Here is a tiny trained network, its code and every weight. The questions are about switching its units off for an input and a target symbol, where a switched-off unit gives its printed mean instead of its output.

import numpy as np


def w(rows, s, z=0):
    codes = np.array(rows[::2]) - 128.0
    scale = np.full(codes.shape[1], s)
    scale[-1] = z or s
    return codes * scale


def norm(h):
    return h / np.sqrt((h * h).mean(-1, keepdims=True) + 1e-5)


def f(y):
    return np.maximum(y, 0)


def softmax(a):
    e = np.exp(a - a.max(-1, keepdims=True))
    return e / e.sum(-1, keepdims=True)


def log_softmax(a):
    a = a - a.max(-1, keepdims=True)
    return a - np.log(np.exp(a).sum(-1, keepdims=True))


def net(x, mask):
    ids = ['δζλπσψ'.index(c) for c in x.split()]
    T = len(ids)
    res = E[ids] + P[:T]
    r = norm(res)
    for j in range(2):
        rows = slice(3 * j, 3 * j + 3)
        q, k, v = (r @ M[0][rows].T for M in (Q, K, V))
        z = softmax(np.where(np.tri(T) > 0, q @ k.T / 3**0.5, -1e9)) @ v
        o = O[0][rows]
        res = res + np.where(mask[j], z, o[:, -1]) @ o[:, :-1]
    y = f(norm(res) @ A[0][:, :-1].T + A[0][:, -1])
    res = res + np.where(mask[2:14], y, B[0][:, -1]) @ B[0][:, :-1]
    return log_softmax(norm(res)[-1] @ U[:, :-1].T + U[:, -1])


Q, K, V, O, A, B = {}, {}, {}, {}, {}, {}
E = w([
[91,80,71,178],'δ',
[254,68,78,146],'ζ',
[113,56,160,108],'λ',
[119,95,27,135],'π',
[194,62,153,223],'σ',
[198,89,169,91],'ψ',
],0.0052)
P = w([
[85,184,142,94],'0',
[254,142,84,169],'1',
[148,25,75,133],'2',
[210,144,103,176],'3',
[158,52,97,133],'4',
[193,147,124,177],'5',
[159,57,93,131],'6',
[187,150,123,169],'7',
[155,70,106,124],'8',
[177,146,157,189],'9',
[62,184,140,83],'10',
],0.0089)
Q[0] = w([
[212,179,176,203],'H0',
[105,183,172,88],'H0',
[154,208,104,202],'H0',
[116,106,103,170],'H1',
[57,156,107,83],'H1',
[183,204,143,251],'H1',
],0.011)
K[0] = w([
[119,211,65,17],'H0',
[142,196,161,174],'H0',
[181,225,183,42],'H0',
[155,173,140,130],'H1',
[140,59,214,201],'H1',
[2,239,221,5],'H1',
],0.0089)
V[0] = w([
[35,86,153,39],'H0',
[107,100,243,147],'H0',
[142,150,88,11],'H0',
[126,145,254,140],'H1',
[50,55,153,34],'H1',
[17,135,73,154],'H1',
],0.0089)
O[0] = w([
[61,203,188,106,103],'H0',
[166,106,249,137,3],'H0',
[53,140,91,16,201],'H0',
[197,40,114,92,28],'H1',
[190,115,254,92,73],'H1',
[194,128,195,228,126],'H1',
],0.0073,0.0038)
A[0] = w([
[90,154,139,108,18],'N0',
[94,128,160,128,112],'N1',
[97,160,209,135,188],'N2',
[126,95,62,114,116],'N3',
[26,133,109,75,62],'N4',
[123,131,95,168,116],'N5',
[111,113,117,75,205],'N6',
[105,104,113,46,251],'N7',
[194,80,191,184,80],'N8',
[49,90,106,181,74],'N9',
[38,76,172,161,119],'N10',
[47,2,155,135,199],'N11',
],0.0098,0.0016)
B[0] = w([
[107,97,128,138,138],'N0',
[134,125,107,122,139],'N1',
[197,127,59,97,181],'N2',
[199,114,167,98,254],'N3',
[121,51,97,52,217],'N4',
[156,134,151,89,204],'N5',
[119,160,151,150,188],'N6',
[103,167,150,187,218],'N7',
[8,93,110,128,194],'N8',
[121,186,164,114,218],'N9',
[184,174,132,151,141],'N10',
[159,156,181,207,181],'N11',
],0.016,0.0054)
U = w([
[84,90,113,244,253],'δ',
[75,136,17,67,116],'ζ',
[123,52,186,38,119],'λ',
[159,255,55,199,108],'π',
[185,20,57,139,76],'σ',
[91,221,244,132,85],'ψ',
],0.0064,0.0028)

Each question gives the input, a string of symbols that net reads in full, and the target symbol t.
The units are the heads (3 rows each of Q, K, V and O) and the neurons (one row each of A and B). Each row of codes is followed by its name. A weight is (code - 128) times the scale printed after its matrix; where a second scale follows, it is the last column's (O, A, B and U).
mask holds one flag per unit, heads first, then neurons. A switched-off unit (its flag False) gives its mean, the last column of its rows in O or B, instead of its output. The means were averaged over made-up inputs and are rounded, as every weight is.
A unit's drop is (log p(t) with every unit on - log p(t) with that unit switched off) / (log p(t) with every unit on - log p(t) with every unit switched off).
The circuit of an input: a set's keep is (log p(t) with only the set's units on - log p(t) with every unit switched off) / (log p(t) with every unit on - log p(t) with every unit switched off). Starting from the 12 units with the biggest drops (on a tie, the unit counted first), units are removed one at a time, each time the one whose removal leaves the highest keep (on an exact tie, the one counted first), for as long as the keep stays at least 0.8.
units of the circuit, in order: the units of the circuit, biggest drop first
most important unit: the unit with the biggest drop
k most important neurons: the k neurons with the biggest drops, biggest first
heads that matter: for each layer, one digit per head in row order, 1 if its drop is at least 0.15 and else 0, layers parted by /
drop when u is switched off: that unit's drop, to one decimal
input ζ π σ ψ ψ ψ δ ψ δ ζ, target ζ: units of the circuit, in order	[H1]
input σ π ψ λ, target σ: heads that matter	10
input σ π ζ δ ψ σ, target σ: heads that matter	00
input ψ ψ λ π, target ψ: heads that matter	11
input δ π δ σ σ ζ λ, target ψ: heads that matter	10
input π ψ ζ π ψ δ ψ ψ δ π σ, target δ: heads that matter	11
input δ π δ δ δ δ ψ λ, target δ: heads that matter	01
input ψ σ ζ ψ, target ψ: heads that matter	11
input δ π π ζ, target δ: 2 most important neurons	[N8; N4]
input ψ ψ σ λ δ, target π: units of the circuit, in order	[N9; N8]
input ψ δ ψ π ζ δ δ δ σ, target δ: 4 most important neurons	[N11; N4; N8; N2]
input λ δ π δ ψ δ δ σ ζ σ λ, target π: units of the circuit, in order	[H1; H0; N9]
input ψ ζ δ λ, target ψ: 2 most important neurons	[N7; N3]
input π ζ ζ π δ, target π: units of the circuit, in order	[N8; N11]
input λ δ ψ δ δ ψ δ π σ λ, target λ: units of the circuit, in order	[H1; N8]
input λ ψ ψ ζ, target λ: most important neuron	[N8]
input λ λ ζ δ ψ π, target λ: 2 most important neurons	[N8; N2]
input π λ π δ ψ δ δ δ ζ δ ψ, target π: 2 most important neurons	[N4; N9]
input ζ σ δ ψ δ δ δ δ δ δ, target ζ: drop when H1 is switched off	0.1
input σ ζ ψ δ σ δ, target σ: most important unit	H0
input λ π δ λ π δ ζ δ, target λ: drop when N2 is switched off	0.1
input σ ζ π σ λ ζ π δ δ π, target σ: drop when H1 is switched off	0.1
